Here is a tiny trained network, its code and every weight. The questions are about switching its units off for an input and a class, where a switched-off unit gives its printed mean instead of its output.

import numpy as np


def w(rows, s, z=0):
    codes = np.array(rows[::2]) - 128.0
    scale = np.full(codes.shape[1], s)
    scale[-1] = z or s
    return codes * scale


def norm(h):
    return h / np.sqrt((h * h).mean(-1, keepdims=True) + 1e-5)


def f(y):
    return np.maximum(y, 0)


def log_softmax(a):
    a = a - a.max(-1, keepdims=True)
    return a - np.log(np.exp(a).sum(-1, keepdims=True))


def net(x, mask):
    res = np.array(x, float).reshape(1, 8) / 4 @ E
    u = 0
    for l in range(2):
        y = f(norm(res) @ A[l][:, :-1].T + A[l][:, -1])
        res = res + np.where(mask[u : u + 6], y, B[l][:, -1]) @ B[l][:, :-1]
        u += 6
    return log_softmax(norm(res)[-1] @ U[:, :-1].T + U[:, -1])


A, B = {}, {}
E = w([
[120,170,118,69,101,208,126,155,95,164,126,1],'x0',
[65,146,104,140,146,118,89,187,154,67,133,147],'x1',
[220,132,111,162,135,125,155,178,93,100,138,144],'x2',
[116,84,69,164,129,135,155,107,79,150,75,124],'x3',
[138,87,158,108,158,203,225,116,123,121,167,70],'x4',
[112,120,126,216,208,118,152,118,88,180,110,128],'x5',
[94,28,152,128,106,187,167,159,87,70,80,131],'x6',
[112,145,54,103,118,100,206,118,203,96,86,168],'x7',
],0.0051)
A[0] = w([
[59,158,3,163,116,58,122,188,178,94,29,230,38],'L0N0',
[109,95,84,128,118,150,192,45,123,240,81,125,149],'L0N1',
[89,117,211,168,255,130,149,83,149,137,201,135,101],'L0N2',
[43,80,143,72,134,171,91,120,199,108,120,146,254],'L0N3',
[234,83,161,146,91,120,77,100,149,84,116,200,91],'L0N4',
[53,68,174,19,36,86,86,54,200,79,118,160,110],'L0N5',
],0.0053,0.0026)
B[0] = w([
[51,236,61,142,209,131,30,44,205,1,110,147,254],'L0N0',
[113,144,42,235,119,184,171,60,119,113,74,99,219],'L0N1',
[51,96,202,70,157,66,70,151,170,112,168,181,200],'L0N2',
[224,130,163,155,91,153,164,111,102,127,112,45,228],'L0N3',
[158,118,100,131,88,62,141,174,90,191,131,138,190],'L0N4',
[123,170,230,78,47,172,149,212,96,194,90,133,230],'L0N5',
],0.0066,0.0054)
A[1] = w([
[83,81,253,205,192,155,137,142,100,121,152,124,127],'L1N0',
[95,62,220,134,150,105,103,169,78,106,125,161,95],'L1N1',
[108,92,173,95,134,151,57,155,159,43,180,155,1],'L1N2',
[137,66,102,212,69,60,173,150,122,86,80,243,107],'L1N3',
[43,125,160,103,154,147,148,121,217,167,178,26,2],'L1N4',
[187,211,63,145,110,79,161,158,146,158,119,160,115],'L1N5',
],0.0058,0.002)
B[1] = w([
[123,44,90,132,75,44,163,112,176,150,102,186,254],'L1N0',
[46,63,166,147,100,87,202,178,156,157,89,171,222],'L1N1',
[110,98,87,151,89,196,130,102,134,128,81,143,201],'L1N2',
[195,144,130,87,132,170,42,95,53,149,255,76,232],'L1N3',
[222,166,111,148,169,92,42,138,75,168,205,192,213],'L1N4',
[81,97,148,144,101,138,161,105,184,228,106,89,218],'L1N5',
],0.0068,0.0036)
U = w([
[95,55,227,89,66,42,171,203,183,181,105,216,208],'0',
[176,83,103,197,147,71,81,74,55,221,196,139,95],'1',
[194,74,76,50,165,165,243,204,119,39,169,95,2],'2',
[89,100,123,183,80,225,221,83,71,148,21,33,159],'3',
[168,254,194,30,73,150,51,162,141,115,156,91,122],'4',
[50,210,42,188,208,48,82,31,213,47,104,200,162],'5',
],0.0091,0.0058)

Each question gives the input, the list of numbers given to net, and the class t.
The units are the neurons (one row each of A and B). Each row of codes is followed by its name. A weight is (code - 128) times the scale printed after its matrix; where a second scale follows, it is the last column's (A, B and U).
mask holds one flag per neuron, layer by layer. A switched-off neuron (its flag False) gives its mean, the last column of its row in B, instead of its output. The means were averaged over made-up inputs and are rounded, as every weight is.
A unit's drop is (log p(t) with every unit on - log p(t) with that unit switched off) / (log p(t) with every unit on - log p(t) with every unit switched off).
The circuit of an input: a set's keep is (log p(t) with only the set's units on - log p(t) with every unit switched off) / (log p(t) with every unit on - log p(t) with every unit switched off). Starting from all 12 units, units are removed one at a time, each time the one whose removal leaves the highest keep (on an exact tie, the one counted first), for as long as the keep stays at least 0.8.
units of the circuit, in order: the units of the circuit, biggest drop first
most important unit: the unit with the biggest drop
top k neurons: the k neurons with the biggest drops, biggest first
k most important neurons of layer l: the k neurons of layer l with the biggest drops, biggest first
drop when u is switched off: that unit's drop, to one decimal
input [-7,3,-6,-7,1,-4,0,3], class 0: top 3 neurons : [L0N5, L1N3, L0N1]
input [7,4,1,3,8,8,1,-8], class 1: units of the circuit, in order : [L1N4, L0N2]
input [-3,1,5,-2,-7,-1,6,-4], class 1: top 2 neurons : [L1N3, L0N4]
input [6,6,0,-1,6,-1,6,3], class 2: units of the circuit, in order : [L1N4, L0N5]
input [-5,-5,-3,7,7,-2,-7,6], class 3: most important unit : L0N1
input [-8,5,-2,3,-2,5,3,-8], class 0: 2 most important neurons of layer 0 : [L0N2, L0N1]
input [7,-4,8,-1,-2,6,-8,3], class 3: units of the circuit, in order : [L1N5, L1N4]
input [-6,-3,4,0,3,-7,-1,-8], class 0: top 4 neurons : [L0N1, L1N1, L0N0, L1N4]
input [-6,1,-7,7,-2,-8,0,-1], class 4: units of the circuit, in order : [L0N5, L0N0]
input [4,-3,-5,-5,5,6,5,3], class 1: top 2 neurons : [L1N4, L0N2]
input [6,3,6,7,6,-7,-1,-2], class 2: units of the circuit, in order : [L0N1, L0N5]
input [2,2,6,5,1,1,2,-6], class 0: top 4 neurons : [L0N1, L0N0, L1N0, L0N3]
input [-6,8,0,2,1,-7,7,6], class 4: top 3 neurons : [L0N5, L0N3, L1N3]
input [-7,-5,8,3,4,-2,-5,6], class 1: units of the circuit, in order : [L1N3]
input [-7,-1,6,2,2,3,-7,-7], class 0: 3 most important neurons of layer 0 : [L0N2, L0N1, L0N0]
input [-2,7,1,-8,0,-5,6,3], class 4: 2 most important neurons of layer 0 : [L0N3, L0N0]
input [0,-5,2,1,-1,8,4,-6], class 0: 2 most important neurons of layer 1 : [L1N0, L1N1]
input [3,-8,-6,-6,6,6,-1,2], class 1: top 2 neurons : [L1N4, L0N0]
input [-6,-3,-6,4,0,5,8,-7], class 0: 2 most important neurons of layer 0 : [L0N2, L0N0]
input [-8,-1,1,0,4,-8,0,5], class 4: units of the circuit, in order : [L1N3]
input [-3,1,-4,7,0,-7,4,-8], class 0: top 2 neurons : [L0N1, L1N1]
input [0,1,5,-5,-3,3,8,4], class 5: drop when L0N0 is switched off : 3.4
input [3,0,-4,2,8,-1,-5,2], class 1: drop when L1N4 is switched off : 1.2
